Each row is followed by its class number. Each block has new classes, again numbered from 0 up, in any order.
[  6  -7  -2  -4   4  -4   0  -9   1   2   7  -2  -2  -4   2  -1  -2   3
   3   4   3   0   0   3   3  -4  -2   1   2 -12  -1   6   6   3  -2  -7
   6  -3   8   3   4 -25   1  -4  -6  10   2]  3
[  2   2   5   0   2  -1   8   1  -1   2  10   3  -3   0   1   5  -4   3
  -2   9   1  -1  14  -1   7   1   1   5   2  -8  -1  -1  -1   1  -1  -1
   0   4   5  -1   1 -30  17  -2   1   1   4]  3
[  4  -1 -10   4 -10  -1   0  -8  -1  -7  -1  -5  -4   5  -1   2  -1  -2
   3  -6 -10  -1   1   4  -1  -5  -2  -5  -3 -23   0  -1   4   5  -6   5
  14  -2   8  -4  -2   8   5  -6  -5  -2   4]  0
[ -1  -5  11   7  -3   0   3  -7   5  -1   2   1   2  16   1  -2  -2   1
   6  -3  -3   0  -4   3   1   0  -1  -7   2 -22  -2  -3   0 -12  -7  -2
  20   2   7   8  -3  -1   7  -4  -3  -1   6]  0
[  5  -6   1   3   5   6   7  -1  -3   2   4   0   7  12   0  -3   5 -10
  -3  -4   1  -3  -1   2   2  -4  -2  -2  -1  31  -1   4  -3   2   1  -2
  -3   0  -5   4   4 -22  -5   3   2  12  -2]  1
[  0   5   2 -11   1  -7  -3  -9 -12   0  -1  -1  -3  -1  -2  -3 -12   1
   7 -10  -4   3  -5   7   3  -3  -3   3  -1 -53   2   1   0   4   5   2
   1  -1  11  -1  -6 -11  34  -8  -6   4   9]  3
[ -3   7  -3  -3  -6  -2  -3  -3  -2  -3  -3   2  -1 -18   1   1  -1   6
   4   4  -3  -5   6   0  -4  -3   3   1   2  -3   0  -1  -5  -2  -1   1
  -9   3   2  -3  -3   7 -23   2   5   3  -5]  2
[  1 -11   5   1  -3   1   1 -12  -2  12  -6   1   3  -3  -3   1  -6   7
  -7   3   3   0   2  -4   1  -1  -2  -4   4  53   0   2  24   9   4  -8
  32   0   2   6   3 -20   3  -2  -6   0   2]  1
[ -3  -7   1  -6  -8  -9   3   3  -4   5   7  -3  -4   9 -18  -4  -4  -6
  11  -2   0   7   8   5   7  -2  -2   7   3 -53   1  16  -4  11   2   5
  12   2   6   1   0  22   9  -6  -9   9   7]  0
[  3   5   2  -9   3   0  -5  -2   1  -2  12  -1  -1  13  -3  -1  -2   2
  -5 -10   5   3  -2  12   5  -2   0  -9   5 -21  -3  -1   4   0   7  -4
   0  -2   1 -11   4  -4   4 -16  -4  -2 -21]  4
[-24  10   2   2   8  -1  -3  -1  -1   1   4   5   0   1   7   3  -7   2
 -10   4   0  -1   0   5   0  -4 -16  -2  -2  53  -3   4   0   2   4  -4
  -6  -3  -7  -9  -2 -11  -1  -5   5  -5 -12]  4
[  2   6  -4   0 -13   0  -6 -17  -2   5  -4   0   2 -28   1   4  -6  -3
  11   6   1   2   4   5  -6  -4   6   2   5  18 -10   2   1   3   1  -1
   9   0   8   3   6   6 -40  -1  -4  -7  -4]  2
[  1   2  -2   0  -2  -1   0  -5   3   4   3   1   0 -10   2  -2   1  -5
   3  11   3  -1  11   2  -8   0   1   1   5 -41  -1  -2  -4   1  -3   0
 -10  -1   7  -1 -14   7 -18  -2   2  -1  -8]  2
[  0   2   4  10 -21   4   9 -11   2   0   3   0  -1  -6   0   0   2  -7
  -2   1   0  -4   0   1   0  -2  -3  -3   2  53  -1   3   1   0   2  -5
  18   6   4   1   2  -9 -14  -2  -1   0   7]  1
[  2  -8   2   5  -2   0  12   0   1   6   0   2   0   7  -4  -2  -1   5
   4  -6  -1   0   3   1  -2   2   0  -2  -7 -33 -11   3   3   4   1   2
  13  -1   6   0   0   6  -3   0  -4   2   5]  0
[  2   9   1  -1  12   8 -15   1   4  -3   5   0   2  10   6  -1  -2   2
  -7  -4  -2  -4   0  -5   3  12  -9   0  -5  53  -2   5   0   3  11  -3
  13   0  -6  -6   2 -21  28 -10   2  -2  -4]  4
[ -4 -10  -1  -3  -2  -2   4  14  -1  -2   5  -7  -2  22  -6  -2  -4  -1
   5  -5  -5   2  -5   2  -2   1  -5  -5  -1 -48   2  -1   0  -1  -8   3
   7  -4  -1   1   5  19   8   1  -4   3  -1]  0
[  2  -2   1  -8   5   0   3  16  -5  -4   5  -1   5   9  -2   0  -3   2
  -5  -8   1  -5   4   6 -16   0  -1  -7   1 -20  -2   2   3  -5  10   0
  -7   5  -3  -8   5   3   7  -6  -1   3  -3]  4
[  3  -6   4  -1  -1   5   3  -1   6   3   3   4   0   0 -16  12  -2   2
  -5   8  -4  -1   1   5   7   3   2  -1  -2  26  -3  -1   5   0   0   1
   8  -1   6   1   4 -19  -2   2  -1   0  -3]  1
[  3   3   2   6  -9   3  -2 -16  -1   0   2  14  -1  -9   2  -1  -6   0
  -2  -4  -6 -15   0   9  -5  -7   2  -5  -2  53   0   2   5  -2   3  -5
  28   0   1  -3   2 -14   3  -6  -6  -2   8]  1
[ 16  -1   3 -45  -5  -2  -2   8  -1   3   7 -14   0   7  -3  -6  -3   7
   6  -1   0   2  -5   3   1   4   0  -3   1 -16  -3   0  -5   4  -4   1
  16  12   8   1   3   5  19  -7 -11   1   7]  0
[  3   8  -2 -12   4  -2  -3   0   4  -4  -4   1   2   0  -3   7  -3   8
  -6 -11  -5   2   1   9   2  -2   0   1  -2 -44  -4 -15  -2   4   6   6
 -16   1  -1  -9  -1   3   4   0  -1  -2  -5]  4
[ -2   8   2   0 -13  -4  -7 -16  -7   1  -5  -2   3 -34   3 -17  15  -3
   4   4   1   4   9  10  -5  -8   1   5   4  28  -1   1  -3   2   6   0
  -4  -3  18  -4   2   9 -24   7   1  -4  -3]  2
[  1   2  -7  -1   2  -4  -2 -11   1  -3   0  -3  -3 -12  -4   1  -6  -1
   0   5  -1   0   1   1  -3  -3   0   4   3 -50   1  -1   0   2 -17   5
 -14 -10   3   3  -1  -1 -20   7   6   4  -2]  2
[  3   2   0  -5   4   7  -6   2  -9  -2  11  -1  -4  15  -1  -4  -7   2
 -14  -6   3   3  -4   5   0   2   0   4  -1  19  -3  -4   1   5   5   4
   6   3  -2  -4  -6  -9  21  -3   0   6  -7]  4
[  0  10   0  -8   6   3  -4  20   3   1   3  -9  -5  12   5  -2 -16  -4
  -4 -10   3   0  -7   3   3   3  -1  -3  -4  20  -2   0  -4   5   0   6
   2   3  -2  -7   2  -2  21 -10   0   2 -11]  4
[  5   8  13 -10   5   8  -7  16   4  -1  11  -3   3   6  -2   3 -12   0
  -3  -8   4   2   4   4  -4  -3  -2  -2  -2  37  -2   5  -4  -1   5  -5
   4   1   2  -7   3 -12 -10 -12  -3   2 -12]  4
[  4   6  10  -5   5  -7  -3  -4  -3  -6  10  -1   1   1  -2   9  -8   0
   6   6   1   5  11  -5   2  -2   5  -2   3  26  -2   3   3   0   0  -7
   9  -3  13  -5   3 -23  20  -7  -3   6  -7]  3
[  6   9   7  -9   2   2  -3 -12   1  -4  -4   0   0   3   1   7  -1  -6
  -7   1   1   3   3  15  -7  -5   0  -4   1  -3   0  -8   2  -3   6   0
   6   0   1   1   7 -15 -12  -4  -4  -1 -10]  4
[  1   2   3  -1  -1  -1  -5 -10   7   1   0   7  -2  -6   2  -4  -1  -2
   3  -1   2   2  -1  -1  -1   1  -1   0   2  53  -6   1   0   3   1  -6
  17   6   1   2   1 -12   1  -1  -4   3   3]  1
[ -2   3  -2   5  -7   0   0 -15  -4 -15   1  -1  -2 -13   4   1   3  -2
   5   8   2  -4   4   9   5  -5  -5   4   5 -24   0  -3  -2   0   0  -8
  -5   0   2 -12   0  -2 -29   3   1  -2 -11]  2
[ -1 -11   1  -1  -5  -2   9   8   1   2   8   7  -1  18  -3  -8   7   1
  10  -4  -2  -2  -4   4   4  -2   1  -3  -4 -53   0  -2   1  -2  -6  -2
   7   4   3   5   1  11  -3   1  -1  -4   0]  0
[  4  12  -1  -9  -2  12   6   7   2  -1   5   4  -2  17   3  -4  -3  -4
  -5  -2  17  -1  -3   7  -3  -5   0  -2  -2  53   0   2  -2   8   3   2
   5  11  -9  -8   4  -9  -2   8   3  -1 -10]  4
[ -2   3   0   0 -12 -11  -5  -6  -6   3   1  -4  -2 -23  -6   0  -7  -7
   9   8   4   4   1   6   3 -13   1   0   1 -47  -3  -5  -6 -12   1   3
  -7  -2  12   0   1  21 -25  -2 -14   0  -2]  2
[  2   1  -4  -5   9  -3  -5   9   3   5   8   2   0   5   2   1  -8   0
  -1   2  -3  -5   4   0  -7  -2   3   0   2 -24   1   3   2   1  -2   2
  -6  -3   4   0   4 -30  13  -8   1   4  -8]  3
[  1   8   5  -6  11  -3  -1   0  -4   0   8   2  -1  -6   2   3 -11  -3
   3  14   4   0   3  -6   6   5   2   2   3 -53   2   4   0  -1  -6  -2
   4   8   7   1  -1 -23   4  -3  -5   3   3]  3
[  1   1   2  -7  18   1  -2   2  -8   2   5  -4  -2   0  11   3   0   3
   0  -2   3  -2   2  17   5  -3   5   7  -2 -32   0  -1   3   5   1   2
  -6   3   6   1   1 -31  14  -4  -9   9  -2]  3
[ -2   1  -2   1 -11  -6  -3   0  -1   5   0   0  -1 -13   0  -4  -3   1
   7   7   3   3   5   0   0  -4   1   1   1   1  -3   2  -2   4   3  -3
  -1   1   8  -1   4   6 -19   6  -4  -1   9]  2
[ -1   4 -11   2  -9  -6  -7  -7  -1  -2  -4  -2   1 -20   4   0  -1  -4
   3   3   1   2   6   5  -1  -3  -1   5  -3   2   4  -2  -4   2   2   2
  -5  -1   9   5  -1   1 -14  -3   1   3  -1]  2
[  2   7   6  -7  -4   5  -8  11   2  -5   4  -3  -1  14   7 -16 -19   7
  -7 -11  -1   1  -6   5   3   3  -3   4   2  53  -3  -2  -2  -1   6   4
   8   1  -4 -12   4  -1  33 -10  -3  -2  -2]  4
[  0   3   3   2   0   2   4   1   3   1   4  -2  10   0   2   5   0  -3
  -4   2  -1   2  -3  -4   3   0   0  -5   1  53   2   6  -2   4   8 -10
   3   1  -6   5   2 -25 -15   2   1  -4   2]  1
[  1  -4   3  -2   3   1 -10  18  -1 -11  -1   0   2   0   2   3 -11   5
  -6 -11   2   3   1  -2  -3  15  -1  -3  -2  37  -3   1  -2  -1   0  -2
   6   1  -1  -6   0   6   8 -10 -14   1  -3]  4
[  4   3   2   7  -3   1  -4 -14  -3   1  -1   2  -2 -22   4   8  -1  -1
   6  15   2   0   6   5   0   9   2   0   4 -12  -1  -9  -7   3  -2  -8
  -4   2   6  -3  -1   4 -26   3   1  -3  -2]  2
[  1   2  -1   2  -4  -4  -3 -11  -4  -2  -2  -4  -2 -27   3   4  -8 -10
   9   4   0   3   2  10  -3  -3   0  -9   3 -53  -4  -5  -2  -1  -1   6
 -14  -1   8   1   0   5 -27  -2  -2  11  -3]  2
[-10   4  -3   3  -2   3   2   8  -3  -1  -1   8  -3 -12   0  -2  -4  -5
   5   6   5   3   4   6   3  -3   4   4   5 -30   3   3  -2   3  -5   3
  34  -3   5   1   0   7 -22   0   1   9  -7]  2
[  3  -2   8 -10  -7  -8  -3   6   0  -1   8  -3   3   1   5   3  -3   1
  -1   8   2  -1 -21   4   7   0   1  -2   4 -21   6   4   2   2   5   0
  -5   1  11   1  -3 -26  18   1   1   6   4]  3
[ -4  -5   0   5  -2   3   1   8   0  -1   3  -2  -7  17  -3   5   2   2
   6  -7   1   7  -7   3  -2  -5  -1 -11  -2 -24  -2  -2  -1   0  -1   0
  16   2   3   1  -2  -1  22   1  -5   0   3]  0
[  3  -1   2 -13  -1  -3   0   5  -1   3  11   1   0  -7   1   1  -5  -3
  -7 -11   1  -2   2   5  -4  -2   0   0   7  43  -2  -2   1  -8   6   2
  -2   0  -3  -6   1  -1 -23  -4  -1   2  -7]  4
[  4  -6   9  -2  -5  -2  -2  -1   0   2  11  -4   3  10  -2  -2   8  -1
   4  -2   0  -4  -6   2  -4  -1  -2  -4   3  44  -7   0   3  -1   1  -4
  -8   0  -2  -2   9 -24   4   1  -1  -2  -1]  1
[  0   1   4   8   3  -1  -5  -8  -1   0   5  -1  -2 -11   3  -3  -2  -1
   4   5  -1  -1   4   3   1   1   4   0   4 -10   0   1   3  -1   2  -4
   0   0   2   0  -1 -26   0  -3  -3  -2  -3]  3
[  4  -2   1  -3   2   2  -1   7   2   2  10   6  -4   8   1   7   4  -8
  -1  -2   1  -2  -1   3  -1  -5  -2  -5   6  21   0   2   0  -1  -4  -6
  -1   1  -1   0   4 -25  -4   1   3   5  -4]  1
[  2   3  -1   8  -6  -2   2 -16  -6   3   5  -2   5  -7  -3   3  -2 -12
   9   2  13   1   6  14  -2  -7 -53   3   2 -42  -1  -2  -7  -3   1  -1
  -4   1  11   0  -3   5 -22   1  -1   0  -4]  2
[ -1   0  -3   0  -5   4   3  -6   1   4   1  -1   3 -17   2  -4  -8  -6
  -1  10   7   3   6   6   2   0   1   4   0 -32  -3   0  -3  -7  -3   1
  -6   0   6  -1   1   5 -40  -9   6   2 -12]  2
[ -4  -6   3  -2 -10   2   3   5  -1   1   7  -3  -4  19  -8  -6  14   5
   2  -6  -2   1  -4   9   1 -15   0  -6   1 -32  -2   0   5   1  -5   2
  17   9   5  -5   2   9  21  -2  -5   5  10]  0
[ -1   1   2   4  -2  -2   7  -5  -1  -1  10   0   6   0  -2  -5   4  -9
   6  -3   0   4   5   5   1   0   1   2  -2 -37 -12   0   4   6  -6   3
  11  -1   5   1   2   3  10   2   6   3   5]  0
[  1   1   4   3  -6   2   2 -14   4  -1   2  -2  -1   0   1   2  -5  -3
  -7  -7  -1  -9  -1   3   0  -7  -1  -3   3  26 -10  -1  -2   5   1  -5
  12   6   4   3  -5 -15 -12  -1  -2  -3   1]  1

A new block, with new classes numbered from 0.
[  3   0  -5  -5  -8 -10  -5  -5   1   1   0   4  -7   3   1  -3   0  10
   4  -8   5  -8   7  -3   0   5  11  -4   0   6   5  -3   0   1  -2   1
   0  -4  -1  -3   0   7   2   0   1   1   4]  0
[-1  3  7 -1  3  4 -1  0  4  2  0  2  4 -3  2 -4 10 -8 -5  0  6  0  3  2
 -1  1  3  1  0 -2  2  7 -2 -5  3  3  6 -5 -1  4  3  3 -3 -5 -2 -2 -7]  2
[ 2  1  5 -2 -4 -1  4 -1 -1  2  1  3 -2  0  2 -2  1 -3 -3  2  3 -4  7  0
  0  1  5  0  3 -4  2  0  1 -2  0  4  3 -6  0  1 -1  3  3 -3  1  3  0]  2
[-2  0 -1 -3 -9 -3 -2 -6 -2  3  1  5 -8  4 -1 -2  4  7 -1 -7  0 -9  7  1
  1 -5 11 -2  1  4  7  3  2 -3  1  3  2 -9 -1 -3 -3  9  1 -3  1  4  3]  0
[-2  3  6  0 -3 -3  0 -1 -1  3 -3  3  1  1 -1 -5  3 -5  5 -3  4 -1  8 -1
 -1  4  7 -3  3  3  1  3  1 -5  2  2  4 -7  0  4  0  3  2 -4  1 -1  3]  2
[  1  -1   2  -7 -13  -3   0  -3  -4   1   5   9  -7   1   3 -10  -2   5
  -7  -5   9 -10   7  -2   6   5  13  -2   3  -2   9   4   0  -6  -6   9
   8  -9   1  -5   0  11   4   1   0   5   5]  1
[  0  -2  -8  -5 -11  -7  -6  -6   0  -1  -5   4  -1   4   2  -1  -2  11
   6  -5  15  -7   7  -4   4   3  16  -3   0   6  12  -2  -2   5  -1   2
  -1  -1   2  -3   1   9   0   1  -1   4   4]  0
[-2  3  1 -3 -2  2  1 -1  1  0  0  1  1  1  5  0  4 -2 -4 -2 -1 -2 -1  0
  2  2  4  0  0  1  3  4 -1 -2  2  2  0 -4 -1  1  2  5  1 -2  2  1 -1]  2
[ 1  2 -7 -2 -4 -3 -3 -7  6 -1  0  1  2  4  0  0  1  8  3 -7  7 -5  9 -1
  1  2 10 -3 -1  8  7 -3 -7  3 -1 -2 -1  3  2  1  1  7  1  1 -1  0  3]  0
[ 1 -2 -4 -1 -2 -4  0 -5 -1  1 -2  1 -1  1  0 -4 -2  2 -1 -5  1 -2  2 -4
 -1  1  3  1  1  1  2 -6  1  0 -2  3  6 -4  1 -2 -1  2  1 -1  2 -1  3]  1
[  0   0  -2  -3  -5   0   4  -6  -3   2  -5   1  -6   0   5 -11  -2  -1
  -8  -4  -1  -5  -6  -3   0   0   2   3   1  -1   8  -1   1   3  -3   4
   2  -5   2  -5   1   7   0   1   0  -3   2]  1
[ 0  0  4 -2 -4  1 -1 -2 -1  1  1  1  1  1  0 -3  3  5 -3 -2  4 -4 10 -2
  4  5  9 -3  1 -3  1  6 -1 -1 -3  4  4 -4 -1  3  4  7  1 -3  1  2  1]  2
[ 1  2 -6 -3 -9 -4 -6 -4  3 -1  5  5  0  2  1 -2 -5 15  6 -5 11 -6 12 -2
  3  2 14 -4 -1 10  6 -4 -2  3 -2 -1 -2  1 -1 -3 -1  6  4  2  0  3  4]  0
[ 0  1 -4 -3 -7  1 -1 -4 -2 -1 -1  4 -6  1  1 -5 -2  4 -3 -3  1 -3 -2 -4
  1  2  2  1  0  0  7  0  2  2 -4  3  0 -1  0 -6 -2  3  3  1  2  3  2]  1
[-1  0 -6  0 -1 -1  1 -5 -2 -1 -4  7  2  1  3 -5  3  5  0 -1  1  2 10 -3
 -1  5  5  5  2 -1  3 -2 -7  5  3  0  4 -5  2 -1  7  5  4 -6 -1 -1  2]  2
[ 0  0  6 -2 -5 -1  1  0 -2  2  1 -1 -5  0  2 -4  3 -1 -6 -2  1 -3  1  5
  1  3  4  0 -5 -2  2  5  1 -4  2  6  5 -6 -1 -3  1  3 -3 -5  1  0  0]  1
